Here is a tiny trained network, its code and every weight. The questions are about switching its units off for an input and a class, where a switched-off unit gives its printed mean instead of its output.

import numpy as np


def w(rows, s, z=0):
    codes = np.array(rows[::2]) - 128.0
    scale = np.full(codes.shape[1], s)
    scale[-1] = z or s
    return codes * scale


def f(y):
    return y / 2 * (1 + np.tanh(0.7978845608 * (y + 0.044715 * y**3)))


def log_softmax(a):
    a = a - a.max(-1, keepdims=True)
    return a - np.log(np.exp(a).sum(-1, keepdims=True))


def net(x, mask):
    res = np.array(x, float).reshape(1, 8) / 4 @ E
    y = f(res @ A[0][:, :-1].T + A[0][:, -1])
    res = res + np.where(mask, y, B[0][:, -1]) @ B[0][:, :-1]
    return log_softmax(res[-1] @ U[:, :-1].T + U[:, -1])


A, B = {}, {}
E = w([
[134,141,130,136,106,136,111,133,116,133,140,142],'x0',
[112,238,125,26,155,135,78,115,26,24,20,139],'x1',
[123,122,132,109,130,133,125,127,144,126,123,144],'x2',
[104,116,134,107,134,120,146,150,134,115,141,156],'x3',
[74,32,63,211,92,147,216,94,74,187,50,242],'x4',
[167,95,51,84,254,201,65,156,83,213,161,156],'x5',
[116,139,115,129,149,115,146,130,140,117,131,138],'x6',
[126,113,124,133,123,130,118,110,123,102,148,148],'x7',
],0.0063)
A[0] = w([
[84,83,96,157,105,146,184,105,67,145,53,183,69],'N1',
[87,164,165,157,47,63,172,124,182,90,81,108,111],'N2',
[117,200,117,60,153,144,104,110,28,51,3,151,2],'N3',
[154,122,65,116,213,165,92,157,112,162,146,155,143],'N4',
[94,80,73,158,97,148,172,104,86,165,59,186,66],'N5',
[134,118,81,93,209,185,103,146,108,196,133,134,35],'N6',
],0.0056,0.0015)
B[0] = w([
[92,192,139,63,174,167,48,160,168,82,193,65,234],'N1',
[110,137,120,98,65,226,222,67,56,62,55,176,236],'N2',
[241,26,70,221,73,76,159,200,244,201,189,164,254],'N3',
[141,130,118,99,69,209,172,73,83,88,71,156,210],'N4',
[76,216,131,46,172,119,63,174,192,120,191,54,237],'N5',
[153,84,118,101,18,254,201,40,89,70,57,136,201],'N6',
],0.0069,0.005)
U = w([
[122,123,123,124,73,177,193,49,33,76,55,167,84],'0',
[160,37,83,254,97,100,148,185,222,193,168,164,64],'1',
[107,237,142,46,161,131,38,164,150,92,173,51,74],'2',
[113,139,133,168,150,101,121,133,68,138,106,153,255],'3',
],0.0083,0.0091)

Each question gives the input, the list of numbers given to net, and the class t.
The units are the neurons (one row each of A and B). Each row of codes is followed by its name. A weight is (code - 128) times the scale printed after its matrix; where a second scale follows, it is the last column's (A, B and U).
mask holds one flag per neuron, in row order. A switched-off neuron (its flag False) gives its mean, the last column of its row in B, instead of its output. The means were averaged over made-up inputs and are rounded, as every weight is.
A unit's drop is (log p(t) with every unit on - log p(t) with that unit switched off) / (log p(t) with every unit on - log p(t) with every unit switched off).
The circuit of an input: a set's keep is (log p(t) with only the set's units on - log p(t) with every unit switched off) / (log p(t) with every unit on - log p(t) with every unit switched off). Starting from all 6 units, units are removed one at a time, each time the one whose removal leaves the highest keep (on an exact tie, the one counted first), for as long as the keep stays at least 0.8.
circuit, biggest first: the units of the circuit, biggest drop first
most important unit: the unit with the biggest drop
top k neurons: the k neurons with the biggest drops, biggest first
drop of u: that unit's drop, to one decimal
input [3,3,-7,1,7,6,-5,1], class 2: top 3 neurons	(N5 N1 N2)
input [6,-7,-1,-1,-2,-7,1,-8], class 3: circuit, biggest first	(N3)
input [-1,-8,-7,4,4,8,-8,4], class 0: top 3 neurons	(N6 N4 N3)
input [-4,-5,3,-1,0,-7,-7,-6], class 0: top 2 neurons	(N2 N3)
input [0,-7,-8,1,-7,-8,0,7], class 0: top 2 neurons	(N2 N3)
input [5,-2,8,6,-4,3,7,-5], class 3: circuit, biggest first	(N5 N1)
input [-6,-2,-5,1,6,6,8,-1], class 0: top 3 neurons	(N6 N4 N3)
input [-3,-7,-7,-1,-3,7,-6,6], class 0: circuit, biggest first	(N6 N4)
input [6,4,5,-1,1,0,-1,-1], class 1: circuit, biggest first	(N3 N2)
input [7,-3,-8,-6,5,-5,-3,8], class 3: circuit, biggest first	(N6 N3 N5)
input [8,6,2,-6,7,1,3,1], class 2: top 2 neurons	(N1 N5)
input [4,5,2,5,6,-1,-7,0], class 2: circuit, biggest first	(N1 N5)
input [-4,4,5,-5,3,-4,7,8], class 3: top 2 neurons	(N6 N4)
input [4,-6,-3,8,6,-6,3,-3], class 0: most important unit	N2
input [3,-2,2,-8,-5,3,-5,-6], class 3: top 2 neurons	(N5 N1)
input [4,-5,-7,-2,-3,-6,5,-6], class 0: top 4 neurons	(N2 N3 N5 N1)
input [-5,0,-1,-4,2,8,3,-3], class 0: top 2 neurons	(N6 N4)
input [2,7,0,5,0,6,5,-1], class 1: top 2 neurons	(N3 N2)
input [8,-4,3,7,-3,-7,3,-2], class 0: top 2 neurons	(N2 N3)
input [6,3,-6,7,5,-4,8,5], class 2: top 4 neurons	(N1 N5 N6 N4)
input [7,-2,-7,0,7,6,3,-1], class 2: top 3 neurons	(N5 N1 N2)
input [1,-6,2,-6,8,5,8,2], class 2: circuit, biggest first	(N5 N1)
input [-8,2,-3,-1,3,8,7,3], class 0: circuit, biggest first	(N6)
input [1,-5,7,-6,8,-2,-5,-4], class 2: drop of N5	0.3
input [-3,5,0,6,3,-4,3,-1], class 1: drop of N3	0.9
input [7,6,-7,-7,-5,4,1,6], class 1: drop of N4	0.0
input [-3,6,-3,5,-5,7,0,7], class 0: drop of N4	0.3
